Below are the code and all the weights of a small trained network. Each question names an input and a class and asks about switching units off, where a switched-off unit gives its printed mean instead of its output.

import numpy as np


def w(rows, s, z=0):
    codes = np.array(rows[::2]) - 128.0
    scale = np.full(codes.shape[1], s)
    scale[-1] = z or s
    return codes * scale


def norm(h):
    return h / np.sqrt((h * h).mean(-1, keepdims=True) + 1e-5)


def f(y):
    return np.maximum(y, 0)


def log_softmax(a):
    a = a - a.max(-1, keepdims=True)
    return a - np.log(np.exp(a).sum(-1, keepdims=True))


def net(x, mask):
    res = np.array(x, float).reshape(1, 3) / 4 @ E
    u = 0
    for l in range(2):
        y = f(norm(res) @ A[l][:, :-1].T + A[l][:, -1])
        res = res + np.where(mask[u : u + 4], y, B[l][:, -1]) @ B[l][:, :-1]
        u += 4
    return log_softmax(norm(res)[-1] @ U[:, :-1].T + U[:, -1])


A, B = {}, {}
E = w([
[216,162,137,155,224],'x0',
[248,114,255,91,174],'x1',
[78,159,146,174,76],'x2',
],0.0088)
A[0] = w([
[111,132,115,248,77,4],'0.n1',
[82,49,81,5,115,229],'0.n2',
[89,181,17,162,216,111],'0.n3',
[58,253,212,234,186,84],'0.n4',
],0.0078,0.0037)
B[0] = w([
[92,3,57,223,108,164],'0.n1',
[143,234,181,133,117,255],'0.n2',
[142,191,192,31,66,242],'0.n3',
[25,169,216,1,119,196],'0.n4',
],0.0086,0.0057)
A[1] = w([
[141,42,183,165,80,65],'1.n1',
[106,97,60,251,104,252],'1.n2',
[52,128,113,93,82,109],'1.n3',
[120,157,50,77,140,132],'1.n4',
],0.012,0.0045)
B[1] = w([
[51,167,148,128,59,145],'1.n1',
[201,94,103,96,247,181],'1.n2',
[149,116,169,198,127,254],'1.n3',
[125,168,151,87,88,184],'1.n4',
],0.014,0.0068)
U = w([
[60,251,174,190,103,15],'0',
[163,190,159,37,143,129],'1',
[204,84,79,215,231,254],'2',
],0.011,0.0047)

Each question gives the input, the list of numbers given to net, and the class t.
The units are the neurons (one row each of A and B). Each row of codes is followed by its name. A weight is (code - 128) times the scale printed after its matrix; where a second scale follows, it is the last column's (A, B and U).
mask holds one flag per neuron, layer by layer. A switched-off neuron (its flag False) gives its mean, the last column of its row in B, instead of its output. The means were averaged over made-up inputs and are rounded, as every weight is.
A unit's drop is (log p(t) with every unit on - log p(t) with that unit switched off) / (log p(t) with every unit on - log p(t) with every unit switched off).
The circuit of an input: a set's keep is (log p(t) with only the set's units on - log p(t) with every unit switched off) / (log p(t) with every unit on - log p(t) with every unit switched off). Starting from all 8 units, units are removed one at a time, each time the one whose removal leaves the highest keep (on an exact tie, the one counted first), for as long as the keep stays at least 0.8.
circuit, biggest first: the units of the circuit, biggest drop first
unit that matters most: the unit with the biggest drop
k most important neurons: the k neurons with the biggest drops, biggest first
top k neurons in layer l: the k neurons of layer l with the biggest drops, biggest first
drop of u: that unit's drop, to one decimal
input [-8,-3,1], class 2: top 2 neurons in layer 0 -> 0.n3, 0.n4
input [-5,7,1], class 0: circuit, biggest first -> 1.n1, 0.n3
input [-7,-7,2], class 2: circuit, biggest first -> 1.n2, 0.n4
input [-4,-2,7], class 2: circuit, biggest first -> 1.n2, 0.n3, 0.n1
input [8,-8,-8], class 1: unit that matters most -> 0.n3
input [-1,4,1], class 0: circuit, biggest first -> 1.n1, 0.n3, 0.n2
input [1,2,0], class 2: top 2 neurons in layer 1 -> 1.n4, 1.n1
input [4,-6,-1], class 1: 3 most important neurons -> 0.n3, 1.n4, 1.n1
input [-1,-5,-8], class 0: 2 most important neurons -> 1.n2, 0.n2
input [0,-3,5], class 2: circuit, biggest first -> 0.n1, 1.n2
input [-2,-6,4], class 2: circuit, biggest first -> 1.n2, 0.n1
input [-1,-1,8], class 2: circuit, biggest first -> 0.n1, 1.n2
input [-1,-5,3], class 2: circuit, biggest first -> 0.n1, 1.n2
input [-7,-1,-6], class 0: top 2 neurons in layer 1 -> 1.n2, 1.n3
input [-3,-4,5], class 2: circuit, biggest first -> 1.n2, 0.n1
input [-1,-2,-5], class 0: circuit, biggest first -> 1.n2
input [-8,-6,4], class 2: circuit, biggest first -> 1.n2, 0.n4, 0.n3
input [-4,-7,5], class 2: circuit, biggest first -> 1.n2, 0.n1
input [-7,-4,7], class 2: drop of 1.n2 -> 0.5
input [-4,-2,-7], class 0: top neuron in layer 1 -> 1.n2
input [-3,8,3], class 0: drop of 0.n3 -> 0.5
input [-7,0,-6], class 0: drop of 1.n2 -> 0.2
